In the rows, zero is written as 128.
Facts:
brekle τ 978; bremer τ 357; breplu τ 36; breskoflem τ 978; broplak τ 36; bule τ 258
dagrakek τ 619; danolal τ 36; deklazim τ 36; deplino τ 978; derer τ 978; didemas τ 357
didrok τ 357; dofa τ 564; drariplu τ 258; drekli τ 357; driflik τ 898; drubrupul τ 36
drulen τ 978; drunuklol τ 258; falis τ 978; fedu τ 978; fepok τ 36; fere τ 898
feres τ 898; fese τ 36; fitaple τ 978; fleston τ 357; flidri τ 357; flitra τ 36
floplal τ 898; fluskan τ 258; flutrilar τ 36; fogresil τ 978; fubrukos τ 978; fupel τ 258
gapen τ 258; gebruk τ 258; geruti τ 357; gigron τ 36; giklogris τ 36; gizeflis τ 898
gobes τ 258; godek τ 36; gopludi τ 36; grada τ 898; gradron τ 978; gravaklan τ 36
grezos τ 357; griflol τ 564; grisude τ 36; grogul τ 258; grufol τ 36; grutek τ 898
kiplok τ 978; klabos τ 564; kledrel τ 258; klife τ 258; kliklel τ 36; klodra τ 978
kluklol τ 978; klunes τ 357; kuge τ 357; leda τ 36; lister τ 258; makol τ 978
megade τ 978; mekir τ 357; movar τ 619; mudes τ 36; mugron τ 36; nabim τ 357
naskor τ 36; neplen τ 36; netan τ 898; netu τ 36; nipam τ 978; nizal τ 978
nosta τ 564; nubrus τ 258; nusto τ 978; pato τ 36; paton τ 258; pedrik τ 258
peruzin τ 564; pidror τ 619; pipus τ 978; plarol τ 978; plido τ 898; plonotri τ 619
poneklo τ 36; pudrem τ 978; pudri τ 258; rivu τ 258; rumal τ 898; rustuk τ 357
ruvum τ 258; salol τ 898; sisu τ 36; skabrekur τ 978; skegras τ 564; skeves τ 258
skezir τ 978; skobruplal τ 36; steplis τ 36; stibis τ 564; stistetuk τ 978; stizi τ 619
sudruk τ 36; sumani τ 357; sumus τ 619; taklobrol τ 258; taski τ 619; tedu τ 258
terigam τ 619; tesku τ 898; tibrim τ 898; tinetre τ 978; traden τ 619; trasto τ 619
trebru τ 258; trede τ 36; tredrin τ 978; treka τ 357; treluskin τ 36; trepar τ 36
trize τ 258; troliplum τ 978; troren τ 978; trozi τ 564; tudre τ 36; tusil τ 978
tusti τ 978; vaker τ 258; vaplem τ 258; veklafu τ 36; vekul τ 978; velistes τ 564
voto τ 36; vovor τ 36; vugrul τ 36; zedam τ 898; zemu τ 978; zibrun τ 978
zigu τ 258; zozol τ 258; zuflan τ 258; breskoflem δ gopludi; broplak δ netan; bule δ vekul
dagrakek δ pedrik; danolal δ kliklel; deklazim δ nubrus; deplino δ fere; derer δ vekul; didemas δ voto
didrok δ movar; dofa δ fere; drekli δ gopludi; driflik δ vekul; drubrupul δ nubrus; drulen δ movar
drunuklol δ leda; falis δ voto; fedu δ nizal; fepok δ trepar; fitaple δ leda; fleston δ nubrus
flidri δ leda; flitra δ flutrilar; floplal δ pedrik; fluskan δ leda; fogresil δ giklogris; fubrukos δ leda
fupel δ vekul; gapen δ nubrus; geruti δ taklobrol; gigron δ pedrik; gobes δ zedam; godek δ lister
grada δ grogul; gradron δ bremer; gravaklan δ kliklel; grezos δ feres; griflol δ feres; grisude δ brekle
grufol δ kliklel; grutek δ leda; kiplok δ giklogris; klabos δ feres; kledrel δ fese; klife δ movar
klodra δ feres; kluklol δ fese; klunes δ flutrilar; kuge δ vekul; makol δ vekul; megade δ nubrus
mekir δ feres; mudes δ feres; mugron δ pudrem; nabim δ voto; naskor δ neplen; netu δ fese
nipam δ pato; nosta δ tedu; nusto δ vekul; paton δ fese; peruzin δ bremer; pidror δ leda
pipus δ rumal; plarol δ gebruk; plido δ fese; plonotri δ neplen; poneklo δ pudrem; pudri δ gizeflis
rivu δ grogul; rustuk δ vekul; ruvum δ tredrin; salol δ leda; sisu δ pato; skabrekur δ veklafu
skegras δ movar; skeves δ fese; skezir δ neplen; skobruplal δ bremer; steplis δ giklogris; stibis δ feres
stistetuk δ flutrilar; stizi δ trepar; sudruk δ feres; sumani δ pudrem; sumus δ vekul; taski δ netan
terigam δ gebruk; tesku δ gebruk; tibrim δ feres; tinetre δ kliklel; traden δ pato; trasto δ fese
trebru δ breplu; trede δ brekle; treka δ vekul; treluskin δ leda; trize δ nizal; troliplum δ fere
troren δ tredrin; trozi δ nizal; tudre δ rumal; tusil δ gebruk; tusti δ gebruk; vaker δ fese
vaplem δ drariplu; velistes δ zedam; vovor δ feres; vugrul δ giklogris; zemu δ neplen; zibrun δ flutrilar
zigu δ vekul; zozol δ pato; zuflan δ nizal; broplak ρ zemu; deplino ρ sumani; didemas ρ fese
didrok ρ giklogris; dofa ρ geruti; drekli ρ broplak; drulen ρ stistetuk; fepok ρ dofa; feres ρ trede
floplal ρ netu; flutrilar ρ grutek; fubrukos ρ tredrin; gapen ρ flutrilar; gebruk ρ pudrem; gizeflis ρ voto
godek ρ treka; grada ρ tusti; griflol ρ nipam; grutek ρ gizeflis; kiplok ρ tesku; kliklel ρ tudre
klodra ρ vekul; klunes ρ ruvum; lister ρ skobruplal; makol ρ sudruk; mekir ρ gapen; mudes ρ drulen
mugron ρ skeves; nabim ρ netan; netan ρ tinetre; netu ρ didemas; nipam ρ tusil; nusto ρ tibrim
peruzin ρ didrok; plarol ρ veklafu; pudri ρ sisu; rivu ρ paton; rustuk ρ mudes; ruvum ρ lister
skezir ρ gigron; skobruplal ρ pudri; stistetuk ρ rivu; sumani ρ kiplok; sumus ρ kliklel; tesku ρ zigu
tibrim ρ trozi; tinetre ρ klodra; trebru ρ klabos; trede ρ trebru; treka ρ rustuk; trepar ρ fepok
tudre ρ nusto; tusil ρ vaker; tusti ρ godek; vaker ρ peruzin; vaplem ρ grisude; veklafu ρ klife
vekul ρ vugrul; voto ρ makol; vugrul ρ mugron; zemu ρ zibrun; zibrun ρ sumus; zigu ρ mekir
zuflan ρ griflol

Known rows:
grutek: [114 132 133 133 130 125 115 108 170 109 187 121 132 169 163 120 147 104
 163 182 102  77 143 144 107 183 248 180 175  85 168 196  51 180 138 142
 117 154 118 143 139 147 171 173 116 174  96 136 146]
vekul: [117 142 159  81 126 156 130  75 156  96 160 186 152 147 136 135 195 163
 152 188 102 116 190 122 123 190  98 120  52 145 124  96 110 129 106 129
 114 119 141 157 135 140 102 214 105 202  98  99 106]
drubrupul: [168 163 119 149 105 130 163 175 111  95 132  97 129 105 108 135 121 114
 124 107 154 128  76 132 154 124 150 120 140 133 137 168  83 112 140 135
 165 140 126 134 117 114 159 135 138 122 143 147 135]
nipam: [137 130 165  87 125 201 133  82 153 105 166 153 160 132 168 142 174 146
 167 170 109  91 168 106 126 181 124 125  75 118 109  97  82 137  98  97
 132  93 133 159 129 153 101 191  88 190  99 111 101]
didrok: [145 135 149 114 117 150 133 108 109 101 182 118 167 123 143 120 138 132
 150 125 109  83 143 129 129 158 156 125  85 120 156 131  83 149  86 117
 134 114 167 141 130 124 118 171 105 203  88 131 102]
gravaklan: [167 164 118 150 106 130 163 176 112  97 132  98 129 108 108 135 121 117
 122 107 152 129  76 133 152 124 151 121 138 134 137 172  83 112 138 136
 163 141 126 135 119 114 160 135 139 122 143 146 134]
voto: [117 110 142 155 125  68 143 116 126  89 177 119 127 157 153 120 160  94
 176 137 122 102 149 151 137 155 212 142 120 125 214 166  83 167 133 156
 132 151 143 181 105 135 141 148 135 189 105 116 123]
treluskin: [170 188 102 137  99 154 161 180 114 114 131 123 119 115 132 135 113 132
 104 105 125 131  84 143 146 134 162 144 141 125 134 191  67 116 132 155
 168 151 120 117 128 112 159 132 140 130 151 136 130]
bule: [124 174 103 155 139 141 143 148 136 140 138 173 164 102  66 130 114 145
 114 132 146 143  91  97 131 121 111 132 170 121  76 171 141 132 152 144
  90 118 151  77 165 102 150 165 102 139 114 168 139]
tudre: [143 165  98 138 115  83 169  74 126  73 193  59 127 138 168 129  86  82
 133 133 115 153 107 158 134 209 195 143  87 123 180 166 110 149 154 111
 173  50 169 168 134 158 120 126 174 158  72 137  68]
derer: [125 172 126 134 111 184 153 149 170 133 119 167 130 125 104 131 172 155
 113 162 150 153 107 101 128 152 100 120 138 135  75 142 119 110 197 119
 118 100 113 134 154 147 144 155 113 102 139 130 143]
zuflan: [118 128 131 136 154 145 124  82 127 120 187 151 173 116 139 132 115 123
 159 137 113  92 138  97 129 149 153 146 135  93 120 138 118 165  92 129
 101  97 168 111 146 120 116 172  78 203  69 155 102]
troren: [127 150 136 134 112 195 154 143 162 132 104 145 131 115 129 149 157 149
 138 142 145 138 104  90 137 144 110 127 156 119  76 136 104 116 180 115
 137  96 108 139 144 141 136 145 102  89 150 125 131]
trasto: [136 164 135 166 128 155 173 163 128 141  93 100 140 110 128 145 113 153
 112 129 152 127  81  92 115 115 132 129 141 121 125 170 106 124 110 124
 117 118 138 135 134 101 171 141 134 138 149 149 110]
velistes: [142 157 102 159 146 129 149 148 120 119 132 144 158  94  96 150  95 119
 136 111 149 129  81 100 148 113 133 141 178 112  86 174 115 129 116 149
 126 131 137  86 140  98 148 157 104 135 124 167 132]
gobes: [125 152 114 155 140 150 144 140 128 140 124 152 165  92  91 148  99 138
 137 114 142 128  89  87 136 112 120 139 188 102  78 162 126 137 132 142
 110 115 146  83 156  96 142 156  89 126 124 163 126]
kledrel: [113 152 113 179 160 149 150 144 125 156  92 132 175  99 121 148 101 148
 122 124 147 124  85  75 120 114 124 147 173 117  78 174 129 135  94 131
 105 117 145  93 159 102 155 162 103 134 131 167 115]
klunes: [130 132 141 135 121 140 133 108 117 107 186 113 151 130 150 112 136 122
 144 124 113  91 134 126 131 159 171 132 104 112 166 141  95 157 119 122
 131 101 164 151 134 136 125 147 105 185  83 137 104]

Rows:
No name comes twice in this set of rows, the named rows included.
[127 133 143 125 172 157 130  83 115 125 152 142 208 114 159 143 119 149
 153 149 110  77 151  90 109 154 132 144  85 120 107 135 103 154   5 114
 100 119 170 110 145 108 118 214  88 240  82 151  85]	vaker
[104 109 159 137 128 172 134  96 179 131 172 153 141 157 175 126 190 118
 186 174 125  99 161 102 118 176 182 141 136 104 132 132  88 169 172 105
 108  87 125 178 134 176 121 153  90 165 103 112 126]	kiplok
[115 111 150 139 136 106 116 100 162  87 190  94 142 156 142 123 150  91
 175 181 128  74 134 134 117 175 228 155 165  93 167 168  70 169 139 121
 121 140 127 158 129 147 166 179 114 167  85 149 146]	tesku
[111  99 146 167 123  59 144 127 139 102 177 125 131 166 148 117 173  84
 198 140 128  98 153 151 129 150 237 145 143 123 221 179  74 183 152 156
 117 159 140 185 104 138 148 145 136 188 113 113 138]	flutrilar
[103 118 150 136 136 200 116  84 154 110 182 140 106 139 201 117 180 134
 125 162 120  88 147  90 147 167 137 137 108  96 132 100 112 138 149 117
 130  73 123 182 130 178 117 132  63 159  76 130 111]	tusti
[117 125 174  78 117 193 124  81 156 101 171 167 159 133 153 149 156 156
 177 147 119  98 152 111 123 173 117 126  49 123  87 125  59 128  69 102
 126  84 132 181 134 157 105 202  73 192  89  87  98]	klodra
[124 188 103 130 113  96 175  60 154 101 200  96 129 141 131 121  87 112
 115 166 114 172 114 141 108 211 163 138  89 112 166 159 148 158 187 107
 115  21 191 153 154 146 125 132 171 173  60 142  67]	sumus
[109 148 119 121 121 151 158  41 175 106 168 104 130 144 185 144 124 110
 152 168 108 157 136 115 121 226 154 147 109 105 119 124 131 152 196  87
 149   4 152 171 158 183  96 135 135 124  80 119  66]	zibrun
[130 152 119 175 131  93 166 164 106 107  79  89 126 121 137 146 128 136
 112 114 148 136  90 126 139 124 142 133 122 155 157 177 101 111 100 156
 158 162 125 150 119 105 168 147 159 124 158 134 115]	fese
[ 87 100 151 142 140  68 113  87 160  83 168 107 128 165 140 132 155 101
 180 181 117  88 151 139 120 172 218 161 165 101 188 166  85 171 136 153
 119 160 127 164 128 134 164 185 122 161  94 131 138]	gizeflis
[116 124 152 121 127 184 133  84 163 114 170 140 135 141 178 131 173 128
 158 168 119 103 152 100 130 180 147 136 112 105 121 111 100 147 152 104
 128  72 130 171 135 168 111 154  89 159  93 120 107]	plarol
[122 142 128 150 107 113 150 153 112 118 104 124 134 108  96 141 127 146
 133  97 132 136 103 121 145 117 124 126 155 129 139 154 116 127 151 159
 142 140 144 124 139  96 144 142 125 107 147 130 120]	bremer
[143 156 126 150 105 147 152 166 114 125 122 116 146 103 101 131 121 140
 122 100 141 126  86 116 138 120 134 123 151 125 119 163 100 126 147 132
 140 124 143 119 142 110 150 138 119 115 139 142 128]	geruti
[129 133 128 163 136 140 116 121  98  77 210  98  87 134 195  95 147 112
  84 122 127  75 114 126 169 142 170 135  84 108 197 138  96 129 103 153
 154 120 135 186 106 154 147 112  89 191  61 152 116]	godek
[122 120 145 146 121 129 133 114 127 117 189 119 155 141 150 109 148 115
 160 130 117  88 140 128 123 158 193 136 119 112 174 153  88 171 134 122
 116 109 161 157 134 142 130 145 106 190  87 133 115]	sumani

The same things again, as new rows of numbers:
Known rows:
gravaklan: [146 116 155  97 119  95 166 135 120 125 117  95 115 130  88 104 136 130
 153 126 145 131 153 128 118 165]
gradron: [139  89 147 136 110 132 125 131 110 122 137 140 122  96 131 111 123 116
 132 126 116 134 114 137 139  87]
geruti: [ 87  82 155 111 132 140 154 134  99 157 145 107 132 134 105  51 155 126
 148  87 131  96 152 158 111 143]
movar: [132 118 125 135  99 129 120 127 137 110 122 113 113 103 143 114 124 123
 115 148 107 122 128 118 134 118]
dagrakek: [128 113 141 118 115 124 140 129 124 115 135 127 120 101 123 125 123 115
 125 130 114 130 125 130 137 119]
grezos: [135  85 149 126 123 161 153 134 107 122 122 120 122 123 161 147 143 121
 126  95 113  98 126 129 154  65]
trozi: [143  89 128  92  87 169 174 154 126 145 170  95 105  93 131  33 114  96
 139 120 118 146 161 188  93 181]
kluklol: [146  73 123 131 123 117 124 119  95 146 111 141 133 100 107 117 115 123
 149 118 136 133 141 145 118  94]
rumal: [142 101 126 123  92 130 124 117 130 116 120 116 100 124 122  98 124 134
 111 143 127 104 132 135 132 119]
klabos: [118 119 163  92 104 117 177 156 147 191 149  49  81 113  73  99 133 114
 172 125 117  71 162 181  89 137]
fepok: [153 119 127 132 102 113 145 133 115  94 124 117 105 112 138 129 128 114
 116 139 130 134 130 113 138 132]
nabim: [146  93 153 144 138 137 123 111 126  95 135 163 142 126 155 191 127 139
 104 105 103 170 110 103 160  63]
traden: [129 113 159 105 130 112 151 129 127 136 142 102 117 114  92 106 123 128
 153 124 122 130 142 132 121 137]
deklazim: [157 118 124 127  93 115 148 129 101  80 128 124 117  95 155 137 132  98
 110 141 113 126 123 126 148 127]
mekir: [112  76 160  81 135 169 149 132 114 138 118 113 137 139 126 109 133 141
 175  97 157 108 161 109 158  89]
trede: [166 112 153 127 111  80 169 140 124 127 131  85 113 130  97 140 135 128
 131 137 115 115 132 149 107 143]
bremer: [109  90 169 117 138 135 130 123 132 155 127  93 131 159  89  91 144 164
 134 107 132 124 146 128 109 136]
tesku: [130  77 166  55 122 115 159 131 126 126 132 118 146 148  77  61 105 169
 199 151 153 126 190 135 136 150]

Rows:
No name comes twice in this set of rows, the named rows included.
[144  34 167  77 116 138 144 133 134  88 107 157 181 137 121 118  83 167
 203 193 126 165 158 104 156  76]	deplino
[139  93 163 106 147 144 112 106 119 105 125 166 143 133 123 133 128 157
 141  83 151 175 135  80 164 101]	klunes
[132  80 133 187  81  98 142 144 125 147 156  92 113 113 140  97 149  95
  92 163  42  76  88 197  88  80]	tredrin
[143  85 165 160 134  93 167 134 126 148 153  98 141 149 117 150 153 135
 122 126  70 111 109 182  97  92]	didemas
[192 106 160 158  96  73 152 131 149  99 161 124 106 122 138 212 124 125
  92 162  68 141  91 163 127  72]	floplal
[188 109 152 147  86 119 134 120 159 111 115 100  88 129 144 211 121 132
 100 157  92 119 110 130 141  72]	feres
[132 160 153 100 131 136 125 117  95 139 121 126  72 102  96  78 142 140
 115 104 202 176 134 130 134 130]	grutek
[106 150 150 124 128  60 141 120 110 109 101 116 112 114  92 150 150 132
 140 149 126  88 133 107 146 117]	broplak
[202  66 139  95  80 182 172 143 124 126 139 101  87 116 166 110 114 107
 123 106 137 125 139 170 131 113]	tibrim
[241  89 147 124 102 148 127 119 150  89 141 152 104 116 162 176  95 132
  89 122 131 233  99 119 150 114]	grada
[109 116 115  86 108 132 159 132  81 121 113 105 110 106 110  30 134 107
 154 107 167 106 170 122 132 184]	sisu

